Below is a small trained network, with its code and all its weights. Each question gives an input and a class and asks what happens when units are switched off, that is, made to give their printed mean instead of their output.

import numpy as np


def w(rows, s, z=0):
    codes = np.array(rows[::2]) - 128.0
    scale = np.full(codes.shape[1], s)
    scale[-1] = z or s
    return codes * scale


def f(y):
    return y / 2 * (1 + np.tanh(0.7978845608 * (y + 0.044715 * y**3)))


def log_softmax(a):
    a = a - a.max(-1, keepdims=True)
    return a - np.log(np.exp(a).sum(-1, keepdims=True))


def net(x, mask):
    res = np.array(x, float).reshape(1, 7) / 4 @ E
    y = f(res @ A[0][:, :-1].T + A[0][:, -1])
    res = res + np.where(mask, y, B[0][:, -1]) @ B[0][:, :-1]
    return log_softmax(res[-1] @ U[:, :-1].T + U[:, -1])


A, B = {}, {}
E = w([
[101,150,103,115,153,181,174,62,96,148,120,172],'x0',
[159,72,60,143,159,182,126,172,125,62,120,141],'x1',
[131,126,77,111,120,136,144,154,183,173,119,115],'x2',
[127,90,158,107,29,132,132,205,215,76,148,110],'x3',
[52,123,130,254,136,187,89,79,123,126,179,75],'x4',
[119,87,197,148,93,119,155,192,80,133,149,39],'x5',
[177,133,112,175,116,71,168,115,111,102,200,133],'x6',
],0.009)
A[0] = w([
[88,103,85,147,120,214,108,141,165,87,108,130,71],'neuron 1',
[124,80,241,97,92,119,132,253,97,121,113,58,125],'neuron 2',
[115,130,132,178,190,156,104,67,45,186,128,115,253],'neuron 3',
[165,76,74,203,170,137,170,219,76,123,173,80,230],'neuron 4',
[140,116,146,100,79,122,141,182,165,100,161,135,92],'neuron 5',
[107,155,208,211,84,94,139,114,142,149,211,94,104],'neuron 6',
[149,167,184,38,121,43,193,112,89,201,125,120,206],'neuron 7',
[106,142,106,105,51,145,226,80,170,166,190,135,144],'neuron 8',
],0.013,0.0031)
B[0] = w([
[161,137,118,72,129,136,191,138,105,159,145,141,169],'neuron 1',
[101,184,134,170,171,179,169,66,147,129,99,158,249],'neuron 2',
[103,155,151,208,136,148,144,108,154,116,97,124,223],'neuron 3',
[147,73,5,148,79,127,171,159,113,123,157,101,210],'neuron 4',
[92,137,134,173,154,177,148,99,92,150,114,107,187],'neuron 5',
[162,77,98,231,106,47,76,149,101,97,145,98,205],'neuron 6',
[151,113,90,19,126,213,185,164,126,136,148,165,218],'neuron 7',
[109,124,107,169,133,197,195,136,112,130,113,95,173],'neuron 8',
],0.012,0.019)
U = w([
[102,164,150,164,155,169,161,65,133,115,100,138,227],'0',
[127,128,182,146,118,84,77,104,137,97,131,127,2],'1',
[149,84,116,144,90,106,123,145,123,99,161,114,102],'2',
[163,117,140,5,113,144,142,180,141,137,143,171,66],'3',
],0.012,0.0032)

Each question gives the input, the list of numbers given to net, and the class t.
The units are the neurons (one row each of A and B). Each row of codes is followed by its name. A weight is (code - 128) times the scale printed after its matrix; where a second scale follows, it is the last column's (A, B and U).
mask holds one flag per neuron, in row order. A switched-off neuron (its flag False) gives its mean, the last column of its row in B, instead of its output. The means were averaged over made-up inputs and are rounded, as every weight is.
A unit's drop is (log p(t) with every unit on - log p(t) with that unit switched off) / (log p(t) with every unit on - log p(t) with every unit switched off).
The circuit of an input: a set's keep is (log p(t) with only the set's units on - log p(t) with every unit switched off) / (log p(t) with every unit on - log p(t) with every unit switched off). Starting from all 8 units, units are removed one at a time, each time the one whose removal leaves the highest keep (on an exact tie, the one counted first), for as long as the keep stays at least 0.8.
circuit, biggest first: the units of the circuit, biggest drop first
unit that matters most: the unit with the biggest drop
k most important neurons: the k neurons with the biggest drops, biggest first
drop of u: that unit's drop, to one decimal
input [-7,-8,3,4,-8,2,-8], class 0: circuit, biggest first : (neuron 2)
input [5,5,-6,4,-1,-2,-1], class 3: 2 most important neurons : (neuron 2; neuron 3)
input [-7,-8,-6,-6,7,3,4], class 1: circuit, biggest first : (neuron 6; neuron 3)
input [-5,5,5,-6,7,-5,7], class 2: 2 most important neurons : (neuron 4; neuron 2)
input [6,-5,4,6,-7,1,-8], class 3: 2 most important neurons : (neuron 7; neuron 3)
input [4,7,2,4,8,-5,-2], class 3: circuit, biggest first : (neuron 1; neuron 2)
input [6,7,-1,3,-4,3,6], class 2: 3 most important neurons : (neuron 4; neuron 2; neuron 7)
input [0,1,-3,3,3,-6,2], class 3: 4 most important neurons : (neuron 2; neuron 3; neuron 6; neuron 5)
input [-6,-5,-3,-5,-1,-1,3], class 2: 3 most important neurons : (neuron 2; neuron 6; neuron 1)
input [-7,-6,1,4,-7,1,4], class 0: 2 most important neurons : (neuron 2; neuron 5)
input [8,-5,-3,4,-2,3,7], class 2: 4 most important neurons : (neuron 6; neuron 2; neuron 3; neuron 8)
input [3,4,6,-3,2,5,-3], class 2: 2 most important neurons : (neuron 2; neuron 4)
input [1,7,-7,-8,8,5,6], class 2: drop of neuron 4 : 0.6
input [5,-3,0,-8,-8,0,-5], class 3: drop of neuron 7 : 0.5
input [2,-3,8,-8,-6,-6,8], class 3: unit that matters most : neuron 7
input [-3,-2,8,-1,4,-5,7], class 2: drop of neuron 2 : 0.5
input [-7,2,6,-2,6,0,-4], class 2: drop of neuron 5 : 0.0
